Below are the code and all the weights of a small trained network. Each question names an input and a class and asks about switching units off, where a switched-off unit gives its printed mean instead of its output.

import numpy as np


def w(rows, s, z=0):
    codes = np.array(rows[::2]) - 128.0
    scale = np.full(codes.shape[1], s)
    scale[-1] = z or s
    return codes * scale


def f(y):
    return np.maximum(y, 0)


def log_softmax(a):
    a = a - a.max(-1, keepdims=True)
    return a - np.log(np.exp(a).sum(-1, keepdims=True))


def net(x, mask):
    res = np.array(x, float).reshape(1, 3) / 4 @ E
    y = f(res @ A[0][:, :-1].T + A[0][:, -1])
    res = res + np.where(mask, y, B[0][:, -1]) @ B[0][:, :-1]
    return log_softmax(res[-1] @ U[:, :-1].T + U[:, -1])


A, B = {}, {}
E = w([
[77,197,237,45,56,1],'x0',
[146,169,144,200,105,115],'x1',
[111,11,73,175,51,21],'x2',
],0.0096)
A[0] = w([
[76,171,211,67,92,1,46],'n0',
[91,31,116,176,109,63,152],'n1',
[24,206,151,85,15,28,12],'n2',
[118,39,70,158,72,45,164],'n3',
[191,24,39,237,186,204,19],'n4',
[74,126,154,207,110,171,91],'n5',
[122,100,54,145,90,53,199],'n6',
[46,73,52,126,86,78,159],'n7',
[51,120,100,42,121,190,86],'n8',
[132,210,218,83,185,246,251],'n9',
],0.0077,0.0014)
B[0] = w([
[211,37,33,42,155,87,251],'n0',
[85,236,177,146,95,138,193],'n1',
[160,180,62,84,182,41,248],'n2',
[32,194,215,197,100,237,207],'n3',
[254,43,94,43,180,64,225],'n4',
[124,106,136,133,193,122,142],'n5',
[56,191,173,188,131,114,184],'n6',
[63,147,159,188,139,144,188],'n7',
[109,172,123,107,142,140,152],'n8',
[14,246,198,171,114,178,223],'n9',
],0.008,0.015)
U = w([
[1,160,235,179,126,157,252],'0',
[196,51,10,80,157,80,4],'1',
],0.0096,0.0013)

Each question gives the input, the list of numbers given to net, and the class t.
The units are the neurons (one row each of A and B). Each row of codes is followed by its name. A weight is (code - 128) times the scale printed after its matrix; where a second scale follows, it is the last column's (A, B and U).
mask holds one flag per neuron, in row order. A switched-off neuron (its flag False) gives its mean, the last column of its row in B, instead of its output. The means were averaged over made-up inputs and are rounded, as every weight is.
A unit's drop is (log p(t) with every unit on - log p(t) with that unit switched off) / (log p(t) with every unit on - log p(t) with every unit switched off).
unit that matters most: the unit with the biggest drop
k most important neurons: the k neurons with the biggest drops, biggest first
drop when u is switched off: that unit's drop, to one decimal
input [-6,7,-4], class 1: unit that matters most => n4
input [3,-8,4], class 0: 2 most important neurons => n4; n3
input [-2,7,-1], class 1: 3 most important neurons => n3; n9; n1
input [4,8,3], class 1: 3 most important neurons => n9; n0; n2
input [8,0,7], class 1: 3 most important neurons => n0; n2; n9
input [2,-2,0], class 1: 2 most important neurons => n9; n3
input [8,6,7], class 1: 3 most important neurons => n0; n2; n9
input [-5,-8,6], class 0: 2 most important neurons => n3; n0
input [2,3,-1], class 1: 4 most important neurons => n3; n9; n1; n6
input [3,1,-1], class 1: drop when n3 is switched off => 0.1
